Here is a tiny trained network, its code and every weight. The questions are about switching its units off for an input and a target symbol, where a switched-off unit gives its printed mean instead of its output.

import numpy as np


def w(rows, s, z=0):
    codes = np.array(rows[::2]) - 128.0
    scale = np.full(codes.shape[1], s)
    scale[-1] = z or s
    return codes * scale


def f(y):
    return np.maximum(y, 0)


def softmax(a):
    e = np.exp(a - a.max(-1, keepdims=True))
    return e / e.sum(-1, keepdims=True)


def log_softmax(a):
    a = a - a.max(-1, keepdims=True)
    return a - np.log(np.exp(a).sum(-1, keepdims=True))


def net(x, mask):
    ids = ['γδηθλμξπψω'.index(c) for c in x.split()]
    T = len(ids)
    res = E[ids] + P[:T]
    u = 0
    for l in range(2):
        q, k, v = (res @ M[l].T for M in (Q, K, V))
        z = softmax(np.where(np.tri(T) > 0, q @ k.T / 3**0.5, -1e9)) @ v
        res = res + np.where(mask[u], z, O[l][:, -1]) @ O[l][:, :-1]
        u += 1
        y = f(res @ A[l][:, :-1].T + A[l][:, -1])
        res = res + np.where(mask[u : u + 4], y, B[l][:, -1]) @ B[l][:, :-1]
        u += 4
    return log_softmax(res[-1] @ U[:, :-1].T + U[:, -1])


Q, K, V, O, A, B = {}, {}, {}, {}, {}, {}
E = w([
[96,125,128,120,187,137,123,165,71,167],'γ',
[113,46,175,73,123,106,60,165,105,124],'δ',
[115,185,198,116,162,127,140,168,86,140],'η',
[124,141,196,110,177,130,128,142,77,143],'θ',
[81,172,159,133,84,116,149,191,70,171],'λ',
[99,64,117,87,172,144,114,73,54,155],'μ',
[117,179,56,55,23,69,187,178,107,68],'ξ',
[127,96,211,77,165,142,144,90,73,112],'π',
[108,92,80,91,127,134,154,108,73,110],'ψ',
[133,162,191,106,97,152,249,111,83,179],'ω',
],0.013)
P = w([
[140,97,81,58,226,73,120,237,104,196],'0',
[195,153,87,45,127,134,60,186,66,140],'1',
[28,162,131,27,85,107,82,108,210,154],'2',
[157,81,133,133,143,8,130,185,144,176],'3',
[158,114,86,112,95,161,95,150,26,134],'4',
[6,136,107,93,81,155,132,130,197,130],'5',
[147,69,129,176,118,54,186,211,140,115],'6',
[143,80,83,151,64,221,145,187,8,84],'7',
[3,138,104,152,67,173,202,134,192,72],'8',
[146,53,141,214,58,81,226,223,145,61],'9',
[183,109,168,158,130,202,156,210,42,35],'10',
[48,221,17,112,154,161,172,198,246,137],'11',
],0.011)
Q[0] = w([
[152,25,150,109,187,23,241,234,52,159],'0.h1',
[217,123,128,151,73,167,165,83,210,195],'0.h1',
[70,108,137,197,155,6,169,66,253,159],'0.h1',
],0.022)
K[0] = w([
[128,77,147,213,54,219,201,72,117,33],'0.h1',
[181,98,157,35,114,132,179,147,133,188],'0.h1',
[250,153,117,190,72,128,89,79,103,167],'0.h1',
],0.023)
V[0] = w([
[116,78,158,116,208,106,49,110,133,33],'0.h1',
[80,163,7,148,63,69,94,200,120,117],'0.h1',
[81,188,223,220,119,138,45,222,110,147],'0.h1',
],0.019)
O[0] = w([
[114,143,184,180,133,136,90,164,107,35,3],'0.h1',
[55,122,119,132,171,6,118,116,135,110,156],'0.h1',
[139,247,147,110,164,102,40,241,136,162,154],'0.h1',
],0.011,0.014)
A[0] = w([
[191,71,130,233,128,103,151,150,63,66,31],'0.n1',
[253,127,131,170,118,111,102,162,82,131,2],'0.n2',
[241,85,130,218,135,134,134,183,68,79,73],'0.n3',
[34,172,130,110,115,164,112,55,195,138,180],'0.n4',
],0.019,0.0033)
B[0] = w([
[102,249,117,86,187,151,137,76,122,186,204],'0.n1',
[71,94,60,101,186,146,212,131,144,91,191],'0.n2',
[129,26,135,224,40,89,65,154,194,177,207],'0.n3',
[123,195,101,157,174,83,80,198,172,86,246],'0.n4',
],0.011,0.012)
Q[1] = w([
[175,42,171,22,187,184,82,36,118,116],'1.h1',
[82,84,127,164,69,134,134,156,222,112],'1.h1',
[152,100,191,84,80,169,183,6,117,139],'1.h1',
],0.026)
K[1] = w([
[130,187,211,126,142,49,75,65,102,152],'1.h1',
[138,90,130,178,49,148,87,203,107,83],'1.h1',
[92,189,117,83,252,66,117,167,138,35],'1.h1',
],0.028)
V[1] = w([
[149,177,166,132,136,148,144,97,252,132],'1.h1',
[126,81,187,165,102,93,89,124,43,225],'1.h1',
[112,105,155,81,140,120,113,122,114,110],'1.h1',
],0.0039)
O[1] = w([
[93,126,206,121,143,2,87,144,191,136,219],'1.h1',
[158,252,88,154,21,180,244,222,118,193,179],'1.h1',
[121,138,7,106,76,211,153,107,22,130,1],'1.h1',
],0.0016,0.0033)
A[1] = w([
[95,166,136,146,133,130,105,136,143,88,36],'1.n1',
[134,175,146,86,137,91,107,99,113,104,119],'1.n2',
[172,98,148,169,137,89,158,172,6,110,125],'1.n3',
[119,148,151,108,149,93,121,154,97,82,253],'1.n4',
],0.024,0.002)
B[1] = w([
[149,42,190,12,188,87,166,99,207,145,236],'1.n1',
[100,73,205,161,33,189,166,203,94,102,227],'1.n2',
[146,36,168,51,127,225,50,79,172,3,139],'1.n3',
[180,202,34,206,72,199,99,41,66,99,254],'1.n4',
],0.0072,0.031)
U = w([
[127,97,161,89,68,174,125,106,130,51,220],'γ',
[78,120,173,53,132,97,129,149,130,119,243],'δ',
[86,183,64,111,172,177,188,153,123,109,115],'η',
[114,6,122,143,141,140,198,251,39,98,121],'θ',
[114,125,135,140,71,101,120,193,4,168,156],'λ',
[84,154,130,128,110,142,113,41,92,164,44],'μ',
[101,76,105,146,100,67,176,111,47,100,107],'ξ',
[95,78,120,162,69,182,165,133,119,140,2],'π',
[21,99,143,97,108,172,194,140,59,122,60],'ψ',
[179,23,107,70,91,113,186,116,30,183,134],'ω',
],0.0029,0.0048)

Each question gives the input, a string of symbols that net reads in full, and the target symbol t.
The units are the heads (3 rows each of Q, K, V and O) and the neurons (one row each of A and B). Each row of codes is followed by its name. A weight is (code - 128) times the scale printed after its matrix; where a second scale follows, it is the last column's (O, A, B and U).
mask holds one flag per unit, layer by layer, with each layer's heads first. A switched-off unit (its flag False) gives its mean, the last column of its rows in O or B, instead of its output. The means were averaged over made-up inputs and are rounded, as every weight is.
A unit's drop is (log p(t) with every unit on - log p(t) with that unit switched off) / (log p(t) with every unit on - log p(t) with every unit switched off).
The circuit of an input: a set's keep is (log p(t) with only the set's units on - log p(t) with every unit switched off) / (log p(t) with every unit on - log p(t) with every unit switched off). Starting from all 10 units, units are removed one at a time, each time the one whose removal leaves the highest keep (on an exact tie, the one counted first), for as long as the keep stays at least 0.8.
units of the circuit, in order: the units of the circuit, biggest drop first
unit that matters most: the unit with the biggest drop
k most important neurons: the k neurons with the biggest drops, biggest first
k most important neurons of layer l: the k neurons of layer l with the biggest drops, biggest first
input γ ψ λ δ ω ω, target δ: units of the circuit, in order	[0.n4 1.n4 0.h1]
input ω γ δ, target γ: unit that matters most	1.n4
input μ ξ π λ ψ ω ω μ γ γ, target μ: 3 most important neurons	[0.n1 0.n3 1.n2]
input γ λ θ ψ ξ, target θ: units of the circuit, in order	[0.h1 0.n3 0.n2]
input ω ξ ω ω ψ γ δ, target ψ: units of the circuit, in order	[0.h1 0.n1 1.n2 0.n3]
input γ η γ ω λ θ ξ δ, target θ: 3 most important neurons	[0.n2 0.n3 1.n4]
input θ π λ δ ω μ θ π θ γ, target π: units of the circuit, in order	[0.n3 0.h1]
input ψ λ ξ ω ω γ ψ ξ, target γ: 3 most important neurons	[1.n3 0.n1 0.n3]
input λ θ γ γ δ, target γ: 3 most important neurons	[1.n3 0.n1 0.n3]
input ω ω π η λ η ω ω, target η: 3 most important neurons	[0.n2 1.n2 0.n3]
input λ ω γ η λ θ ω ω, target θ: 2 most important neurons	[0.n2 1.n4]
input ω θ ω γ ω λ θ λ ω, target η: units of the circuit, in order	[0.n4 1.n2]
input μ λ ω λ γ π ω, target ω: 2 most important neurons of layer 0	[0.n4 0.n1]
input ψ δ ω ω ω δ μ ψ λ μ ω, target λ: 2 most important neurons of layer 1	[1.n1 1.n2]
input μ ψ γ, target γ: unit that matters most	1.n4
input ω ξ μ ω γ θ γ ψ δ η, target ψ: 2 most important neurons	[0.n1 1.n2]
input λ ξ ψ η ξ δ δ θ, target δ: units of the circuit, in order	[0.h1 0.n1 1.n1]
input ψ ω π, target γ: 2 most important neurons	[0.n4 1.n4]
input ξ λ γ γ ψ μ μ δ, target μ: units of the circuit, in order	[0.n1 0.h1]
input θ ω π δ π ω λ ξ, target ω: units of the circuit, in order	[0.h1]
input π δ θ, target γ: 2 most important neurons	[1.n4 1.n1]
input λ ξ ω, target γ: 2 most important neurons of layer 1	[1.n4 1.n2]
input ω ψ ω ω γ η ω η, target η: 2 most important neurons of layer 0	[0.n2 0.n3]
